[[4.68 2.59]
 [4.25 3.11]
 [4.96 2.43]]
=>
[4.68 3.11]

[[-2.99  6.14  0.78  3.35]
 [ 0.42  6.06  1.06  1.99]
 [ 0.44  4.23  0.07 -3.83]
 [-0.91  1.55  0.02  3.74]]
=>
[-2.99  6.06  0.07  3.74]

[[ 6.49 -2.96  5.51]
 [ 5.46 -3.08  4.28]
 [-3.29  3.76  1.12]
 [ 1.53 -3.04 -2.02]
 [-2.50  3.03  1.78]]
=>
[ 6.49 -3.08  1.12]

[[-2.05 -5.06  3.37]
 [ 4.74  2.62 -1.33]
 [ 1.12 -5.50  4.90]
 [-1.08  4.75 -2.65]]
=>
[-2.05  2.62  4.90]

[[ 1.24  1.37  1.43  3.75  0.15]
 [ 0.69 -1.73 -0.66  1.60 -0.85]
 [ 2.22 -0.90 -2.61 -1.75  0.78]
 [ 0.33  2.74  2.30  3.78  0.73]
 [ 5.35  0.86 -1.36  0.16 -0.01]]
=>
[ 1.24 -1.73 -2.61  3.78 -0.01]

[[-0.29 -5.90  4.26  4.02  3.83]
 [ 2.02 -6.23  2.07  4.06  2.76]
 [ 3.29 -1.74  2.32 -1.68 -1.45]]
=>
[-0.29 -6.23  2.32]

[[-0.82 -0.84 -4.09  2.93 -1.42]
 [-0.80 -4.78 -1.23 -1.69  4.26]
 [-1.20 -4.87 -0.71 -1.43 -1.37]]
=>
[-0.82 -4.78 -0.71]
